Below are the code and all the weights of a small trained network. Each question names an input and a class and asks about switching units off, where a switched-off unit gives its printed mean instead of its output.

import numpy as np


def w(rows, s, z=0):
    codes = np.array(rows[::2]) - 128.0
    scale = np.full(codes.shape[1], s)
    scale[-1] = z or s
    return codes * scale


def norm(h):
    return h / np.sqrt((h * h).mean(-1, keepdims=True) + 1e-5)


def f(y):
    return np.maximum(y, 0)


def log_softmax(a):
    a = a - a.max(-1, keepdims=True)
    return a - np.log(np.exp(a).sum(-1, keepdims=True))


def net(x, mask):
    res = np.array(x, float).reshape(1, 2) / 4 @ E
    u = 0
    for l in range(3):
        y = f(norm(res) @ A[l][:, :-1].T + A[l][:, -1])
        res = res + np.where(mask[u : u + 6], y, B[l][:, -1]) @ B[l][:, :-1]
        u += 6
    return log_softmax(norm(res)[-1] @ U[:, :-1].T + U[:, -1])


A, B = {}, {}
E = w([
[34,123,48,108,114,253,147,155,146,43],'x0',
[168,2,109,162,135,72,190,150,154,92],'x1',
],0.0099)
A[0] = w([
[157,249,125,133,99,136,79,109,131,173,146],'L0N0',
[118,149,112,69,135,119,123,125,158,126,33],'L0N1',
[116,75,77,143,109,202,129,113,141,81,193],'L0N2',
[99,179,73,129,122,205,118,136,141,57,85],'L0N3',
[104,229,144,122,133,153,132,122,140,127,4],'L0N4',
[124,4,122,139,113,109,152,145,126,124,165],'L0N5',
],0.013,0.0016)
B[0] = w([
[25,167,150,104,146,142,181,135,170,88,247],'L0N0',
[133,110,146,122,138,145,93,144,113,125,146],'L0N1',
[71,155,153,129,198,104,164,246,73,35,246],'L0N2',
[199,95,90,126,88,146,111,35,167,237,252],'L0N3',
[172,79,139,164,140,60,34,183,68,139,206],'L0N4',
[216,103,140,75,155,165,162,50,182,113,242],'L0N5',
],0.013)
A[1] = w([
[138,142,77,174,71,138,43,148,51,196,48],'L1N0',
[154,126,160,87,123,122,31,88,151,139,167],'L1N1',
[41,179,188,142,141,72,155,205,100,58,2],'L1N2',
[78,253,139,123,122,120,196,101,98,97,27],'L1N3',
[206,110,134,129,83,116,141,30,162,116,80],'L1N4',
[112,90,152,137,131,67,148,149,150,75,25],'L1N5',
],0.016,0.0012)
B[1] = w([
[158,197,228,151,142,143,70,96,61,162,198],'L1N0',
[119,85,65,104,133,183,181,166,146,47,199],'L1N1',
[118,111,191,85,242,9,118,43,198,172,247],'L1N2',
[60,107,160,100,200,136,72,107,130,86,198],'L1N3',
[70,136,100,177,34,72,73,124,124,229,222],'L1N4',
[94,187,94,122,93,219,125,155,86,113,185],'L1N5',
],0.013,0.014)
A[2] = w([
[97,148,135,128,182,118,94,152,99,135,168],'L2N0',
[156,173,169,151,92,205,74,115,74,129,103],'L2N1',
[154,161,125,155,71,128,114,117,131,190,62],'L2N2',
[132,135,121,103,151,143,245,140,130,7,249],'L2N3',
[100,133,80,197,74,90,104,149,104,133,122],'L2N4',
[90,166,124,127,81,199,102,94,121,120,187],'L2N5',
],0.02,0.0013)
B[2] = w([
[100,170,176,133,150,125,115,61,110,128,193],'L2N0',
[219,169,109,157,127,143,88,153,8,188,199],'L2N1',
[106,87,97,130,91,113,125,99,126,156,194],'L2N2',
[234,59,110,67,199,151,150,214,151,51,253],'L2N3',
[183,77,118,78,121,155,170,57,196,107,171],'L2N4',
[199,107,131,177,137,85,128,125,66,192,158],'L2N5',
],0.014,0.019)
U = w([
[24,169,211,90,237,46,91,59,167,136,206],'0',
[126,58,77,115,45,84,144,47,196,194,189],'1',
[184,186,151,157,153,130,67,123,9,199,193],'2',
[194,84,108,73,196,144,160,200,150,62,220],'3',
[53,163,152,145,93,124,133,152,136,109,38],'4',
[57,168,122,170,113,129,141,154,151,109,8],'5',
[65,214,118,153,90,108,143,149,148,96,4],'6',
[60,159,122,136,107,116,138,167,137,123,19],'7',
],0.012,0.0042)

Each question gives the input, the list of numbers given to net, and the class t.
The units are the neurons (one row each of A and B). Each row of codes is followed by its name. A weight is (code - 128) times the scale printed after its matrix; where a second scale follows, it is the last column's (A, B and U).
mask holds one flag per neuron, layer by layer. A switched-off neuron (its flag False) gives its mean, the last column of its row in B, instead of its output. The means were averaged over made-up inputs and are rounded, as every weight is.
A unit's drop is (log p(t) with every unit on - log p(t) with that unit switched off) / (log p(t) with every unit on - log p(t) with every unit switched off).
unit that matters most: the unit with the biggest drop
k most important neurons: the k neurons with the biggest drops, biggest first
top k neurons in layer l: the k neurons of layer l with the biggest drops, biggest first
drop of u: that unit's drop, to one decimal
input [-7,0], class 0: 2 most important neurons -> [L0N3; L0N5]
input [-8,4], class 1: unit that matters most -> L0N2
input [5,0], class 2: top 2 neurons in layer 0 -> [L0N3; L0N5]
input [0,4], class 1: 2 most important neurons -> [L0N5; L1N4]
input [-3,1], class 1: 2 most important neurons -> [L0N2; L1N4]
input [3,-4], class 2: 3 most important neurons -> [L0N3; L1N0; L0N5]
input [1,-1], class 2: top 2 neurons in layer 0 -> [L0N3; L0N5]
input [2,-5], class 2: 4 most important neurons -> [L0N3; L1N0; L0N5; L0N4]
input [-7,1], class 1: 2 most important neurons -> [L0N2; L0N0]
input [0,-3], class 0: top 2 neurons in layer 0 -> [L0N5; L0N0]
input [-6,8], class 1: drop of L1N4 -> 1.1
input [-5,-1], class 0: drop of L0N3 -> 5.7
input [5,-3], class 2: drop of L0N3 -> 2.1
input [-7,7], class 1: unit that matters most -> L1N4
